Below are the code and all the weights of a small trained network. Each question names an input and a class and asks about switching units off, where a switched-off unit gives its printed mean instead of its output.

import numpy as np


def w(rows, s, z=0):
    codes = np.array(rows[::2]) - 128.0
    scale = np.full(codes.shape[1], s)
    scale[-1] = z or s
    return codes * scale


def f(y):
    return y / 2 * (1 + np.tanh(0.7978845608 * (y + 0.044715 * y**3)))


def log_softmax(a):
    a = a - a.max(-1, keepdims=True)
    return a - np.log(np.exp(a).sum(-1, keepdims=True))


def net(x, mask):
    res = np.array(x, float).reshape(1, 2) / 4 @ E
    y = f(res @ A[0][:, :-1].T + A[0][:, -1])
    res = res + np.where(mask, y, B[0][:, -1]) @ B[0][:, :-1]
    return log_softmax(res[-1] @ U[:, :-1].T + U[:, -1])


A, B = {}, {}
E = w([
[98,125,133,172,201,89,51,53,200,221,52],'x0',
[114,165,15,38,176,196,254,159,162,121,216],'x1',
],0.0087)
A[0] = w([
[164,81,82,85,156,161,208,119,130,126,141,3],'n1',
[81,128,165,236,201,80,95,70,175,192,63,155],'n2',
[193,134,191,135,99,103,47,130,69,119,34,5],'n3',
[175,101,227,174,87,87,84,144,110,147,86,238],'n4',
[254,81,60,40,70,186,153,141,18,50,179,246],'n5',
[236,128,144,146,30,138,128,154,29,34,158,58],'n6',
],0.0083,0.0065)
B[0] = w([
[53,197,254,31,186,91,169,84,100,101,144,159],'n1',
[142,121,95,131,105,114,91,77,199,172,61,239],'n2',
[51,208,115,35,204,140,192,136,75,76,110,186],'n3',
[111,141,115,151,127,163,155,199,164,67,126,233],'n4',
[194,111,63,130,147,150,104,99,151,165,99,251],'n5',
[123,146,116,119,152,58,62,47,117,202,48,189],'n6',
],0.014,0.016)
U = w([
[97,132,131,101,146,46,62,45,145,214,94,70],'0',
[56,216,140,1,208,187,224,107,124,52,147,76],'1',
[163,68,58,173,104,162,122,144,183,127,137,231],'2',
[170,57,224,165,74,171,202,195,32,45,222,2],'3',
[184,93,218,159,83,172,179,199,56,51,228,2],'4',
[191,100,199,153,72,179,178,193,69,52,212,2],'5',
],0.014,0.0095)

Each question gives the input, the list of numbers given to net, and the class t.
The units are the neurons (one row each of A and B). Each row of codes is followed by its name. A weight is (code - 128) times the scale printed after its matrix; where a second scale follows, it is the last column's (A, B and U).
mask holds one flag per neuron, in row order. A switched-off neuron (its flag False) gives its mean, the last column of its row in B, instead of its output. The means were averaged over made-up inputs and are rounded, as every weight is.
A unit's drop is (log p(t) with every unit on - log p(t) with that unit switched off) / (log p(t) with every unit on - log p(t) with every unit switched off).
The circuit of an input: a set's keep is (log p(t) with only the set's units on - log p(t) with every unit switched off) / (log p(t) with every unit on - log p(t) with every unit switched off). Starting from all 6 units, units are removed one at a time, each time the one whose removal leaves the highest keep (on an exact tie, the one counted first), for as long as the keep stays at least 0.8.
circuit, biggest first: the units of the circuit, biggest drop first
most important unit: the unit with the biggest drop
k most important neurons: the k neurons with the biggest drops, biggest first
drop of u: that unit's drop, to one decimal
input [-3,2], class 2: most important unit => n3
input [3,2], class 2: 4 most important neurons => [n6 n1 n3 n2]
input [-4,-5], class 1: 3 most important neurons => [n2 n4 n3]
input [-5,5], class 0: circuit, biggest first => [n5 n3 n1]
input [4,-5], class 1: 4 most important neurons => [n3 n4 n6 n5]
input [-6,-1], class 0: 2 most important neurons => [n6 n4]
input [-1,2], class 2: circuit, biggest first => [n3 n6]
input [-3,0], class 2: 2 most important neurons => [n1 n2]
input [1,-3], class 2: 2 most important neurons => [n1 n6]
input [0,-4], class 1: 2 most important neurons => [n5 n3]
input [3,4], class 1: 2 most important neurons => [n2 n6]
input [-1,1], class 2: 2 most important neurons => [n3 n6]
input [-1,-2], class 2: 2 most important neurons => [n3 n1]
input [-3,1], class 2: 3 most important neurons => [n1 n2 n3]
input [-8,8], class 0: 2 most important neurons => [n5 n6]
input [-4,2], class 0: most important unit => n4
input [5,-8], class 1: drop of n3 => 1.0
input [-6,6], class 0: drop of n4 => 0.4
input [-8,-3], class 0: drop of n6 => 5.2
input [3,0], class 2: circuit, biggest first => [n6]
